Here is a tiny trained network, its code and every weight. The questions are about switching its units off for an input and a target symbol, where a switched-off unit gives its printed mean instead of its output.

import numpy as np


def w(rows, s, z=0):
    codes = np.array(rows[::2]) - 128.0
    scale = np.full(codes.shape[1], s)
    scale[-1] = z or s
    return codes * scale


def f(y):
    return np.maximum(y, 0)


def softmax(a):
    e = np.exp(a - a.max(-1, keepdims=True))
    return e / e.sum(-1, keepdims=True)


def log_softmax(a):
    a = a - a.max(-1, keepdims=True)
    return a - np.log(np.exp(a).sum(-1, keepdims=True))


def net(x, mask):
    ids = ['αβγζλξσφψω'.index(c) for c in x.split()]
    T = len(ids)
    res = E[ids] + P[:T]
    u = 0
    for l in range(2):
        q, k, v = (res @ M[l].T for M in (Q, K, V))
        z = softmax(np.where(np.tri(T) > 0, q @ k.T / 4**0.5, -1e9)) @ v
        res = res + np.where(mask[u], z, O[l][:, -1]) @ O[l][:, :-1]
        u += 1
        y = f(res @ A[l][:, :-1].T + A[l][:, -1])
        res = res + np.where(mask[u : u + 8], y, B[l][:, -1]) @ B[l][:, :-1]
        u += 8
    return log_softmax(res[-1] @ U[:, :-1].T + U[:, -1])


Q, K, V, O, A, B = {}, {}, {}, {}, {}, {}
E = w([
[200,121,113,15],'α',
[25,97,129,205],'β',
[210,134,198,50],'γ',
[65,119,62,146],'ζ',
[77,144,26,76],'λ',
[146,140,21,112],'ξ',
[100,165,178,100],'σ',
[115,137,230,210],'φ',
[252,164,233,211],'ψ',
[143,141,56,165],'ω',
],0.0035)
P = w([
[129,91,139,123],'0',
[128,162,113,125],'1',
[94,93,181,104],'2',
[172,143,126,165],'3',
[130,176,112,127],'4',
[151,46,115,139],'5',
[118,150,134,183],'6',
[125,187,114,128],'7',
[52,122,127,1],'8',
],0.0074)
Q[0] = w([
[172,218,168,167],'0.h0',
[2,180,177,122],'0.h0',
[175,217,65,206],'0.h0',
[169,157,104,88],'0.h0',
],0.016)
K[0] = w([
[153,245,107,160],'0.h0',
[53,184,251,94],'0.h0',
[86,203,64,229],'0.h0',
[185,123,149,183],'0.h0',
],0.015)
V[0] = w([
[145,198,109,126],'0.h0',
[128,98,122,122],'0.h0',
[131,253,107,185],'0.h0',
[162,241,100,146],'0.h0',
],0.0052)
O[0] = w([
[151,179,121,149,99],'0.h0',
[102,84,123,131,129],'0.h0',
[183,243,84,112,4],'0.h0',
[175,253,117,159,76],'0.h0',
],0.0048,0.00038)
A[0] = w([
[88,212,119,66,94],'0.n0',
[57,157,109,252,87],'0.n1',
[85,91,118,111,4],'0.n2',
[102,47,136,223,155],'0.n3',
[88,104,216,120,218],'0.n4',
[68,94,89,62,79],'0.n5',
[201,41,159,108,21],'0.n6',
[193,101,98,144,104],'0.n7',
],0.011,0.0011)
B[0] = w([
[191,185,56,133,217],'0.n0',
[249,120,105,116,187],'0.n1',
[150,158,163,90,164],'0.n2',
[40,148,91,177,211],'0.n3',
[152,186,205,81,250],'0.n4',
[123,127,171,37,210],'0.n5',
[140,40,91,195,216],'0.n6',
[127,100,93,167,165],'0.n7',
],0.016,0.0023)
Q[1] = w([
[198,216,122,86],'1.h0',
[14,170,129,97],'1.h0',
[191,197,105,111],'1.h0',
[167,140,3,210],'1.h0',
],0.016)
K[1] = w([
[179,178,23,177],'1.h0',
[58,76,84,38],'1.h0',
[186,180,51,172],'1.h0',
[227,250,197,60],'1.h0',
],0.013)
V[1] = w([
[47,154,58,180],'1.h0',
[93,92,153,167],'1.h0',
[247,91,188,229],'1.h0',
[113,220,204,241],'1.h0',
],0.016)
O[1] = w([
[168,124,106,207,75],'1.h0',
[101,117,170,169,105],'1.h0',
[6,137,105,113,254],'1.h0',
[85,226,120,200,157],'1.h0',
],0.021,0.0062)
A[1] = w([
[193,183,155,82,254],'1.n0',
[187,226,145,50,133],'1.n1',
[92,150,142,211,2],'1.n2',
[162,198,146,200,170],'1.n3',
[170,92,168,106,97],'1.n4',
[220,183,131,191,31],'1.n5',
[152,82,173,171,163],'1.n6',
[132,100,9,126,191],'1.n7',
],0.013,0.0037)
B[1] = w([
[182,246,142,163,215],'1.n0',
[141,101,156,2,237],'1.n1',
[197,91,233,138,254],'1.n2',
[90,214,39,130,230],'1.n3',
[190,85,90,164,192],'1.n4',
[59,39,48,35,198],'1.n5',
[82,129,118,203,167],'1.n6',
[142,81,153,243,224],'1.n7',
],0.019,0.011)
U = w([
[174,2,150,68,3],'α',
[106,185,55,99,6],'β',
[47,88,162,56,191],'γ',
[150,98,62,135,155],'ζ',
[214,119,160,119,109],'λ',
[179,73,130,213,161],'ξ',
[165,182,162,51,135],'σ',
[77,238,134,193,188],'φ',
[160,84,242,171,125],'ψ',
[70,77,97,227,147],'ω',
],0.0036,0.0049)

Each question gives the input, a string of symbols that net reads in full, and the target symbol t.
The units are the heads (4 rows each of Q, K, V and O) and the neurons (one row each of A and B). Each row of codes is followed by its name. A weight is (code - 128) times the scale printed after its matrix; where a second scale follows, it is the last column's (O, A, B and U).
mask holds one flag per unit, layer by layer, with each layer's heads first. A switched-off unit (its flag False) gives its mean, the last column of its rows in O or B, instead of its output. The means were averaged over made-up inputs and are rounded, as every weight is.
A unit's drop is (log p(t) with every unit on - log p(t) with that unit switched off) / (log p(t) with every unit on - log p(t) with every unit switched off).
The circuit of an input: a set's keep is (log p(t) with only the set's units on - log p(t) with every unit switched off) / (log p(t) with every unit on - log p(t) with every unit switched off). Starting from the 12 units with the biggest drops (on a tie, the unit counted first), units are removed one at a time, each time the one whose removal leaves the highest keep (on an exact tie, the one counted first), for as long as the keep stays at least 0.8.
units of the circuit, in order: the units of the circuit, biggest drop first
unit that matters most: the unit with the biggest drop
k most important neurons: the k neurons with the biggest drops, biggest first
top k neurons in layer l: the k neurons of layer l with the biggest drops, biggest first
input φ ξ ξ, target φ: 2 most important neurons => (0.n3; 1.n3)
input ψ ψ φ, target ψ: 2 most important neurons => (1.n2; 0.n4)
input γ γ γ λ ψ γ γ ξ, target ζ: units of the circuit, in order => (0.n0; 1.h0; 1.n5; 0.h0)
input β ζ ξ, target β: 4 most important neurons => (0.n3; 1.n5; 1.n3; 0.n0)
input φ α α γ ξ, target ζ: top 2 neurons in layer 1 => (1.n5; 1.n7)
input γ γ ξ ζ γ φ ξ γ λ, target φ: units of the circuit, in order => (1.h0; 0.n3; 0.n5; 1.n3)
input γ γ ω, target γ: most important neuron => (0.n6)
input γ γ ψ α α γ ω, target ω: 4 most important neurons => (0.n1; 1.n7; 0.n4; 1.n2)
input γ γ β γ γ φ α γ φ, target φ: 2 most important neurons => (1.n3; 0.n3)
input ξ α γ, target ξ: 3 most important neurons => (0.n4; 1.n4; 1.n6)
input ψ ζ β, target ψ: units of the circuit, in order => (1.n2; 1.h0; 0.n3)
input γ φ α γ α ξ ξ γ β, target ξ: 3 most important neurons => (0.n3; 1.n4; 0.n5)
input ζ ω α γ σ γ σ, target σ: units of the circuit, in order => (0.n6; 1.n1; 0.n1; 1.h0)
input α ω ω α β γ ζ γ ζ, target γ: units of the circuit, in order => (1.h0; 0.n5; 0.n6)
input λ γ α α α γ φ γ φ, target γ: units of the circuit, in order => (1.h0; 0.n6)
input φ γ ω λ ζ φ, target ω: unit that matters most => 0.n3
input γ γ ζ φ ω γ, target ζ: top 4 neurons in layer 0 => (0.n3; 0.n6; 0.n5; 0.n1)
input ξ ψ ξ φ ω γ α γ σ, target γ: units of the circuit, in order => (0.n6; 1.h0)
input α γ γ φ ξ ζ, target γ: units of the circuit, in order => (1.h0; 0.n4; 0.n3)
input ψ ψ λ β γ γ, target λ: top neuron in layer 1 => (1.n0)
input ζ φ β, target β: units of the circuit, in order => (0.n3; 1.h0; 1.n5; 1.n3)
input γ σ σ α, target σ: top 2 neurons in layer 1 => (1.n1; 1.n0)
input ζ ψ β γ γ α, target β: top 2 neurons in layer 0 => (0.n3; 0.n4)
input ζ γ γ α ψ φ ζ β α, target φ: units of the circuit, in order => (1.h0; 0.n3; 1.n3)
input ζ α γ γ ω γ β γ ξ, target γ: units of the circuit, in order => (1.h0; 0.n5; 0.n6)
input ξ α α, target ξ: 2 most important neurons => (0.n4; 1.n4)
input α α γ φ ω, target ξ: units of the circuit, in order => (1.n7; 1.h0; 0.n0; 0.h0)
input ξ ζ γ, target ξ: unit that matters most => 1.h0
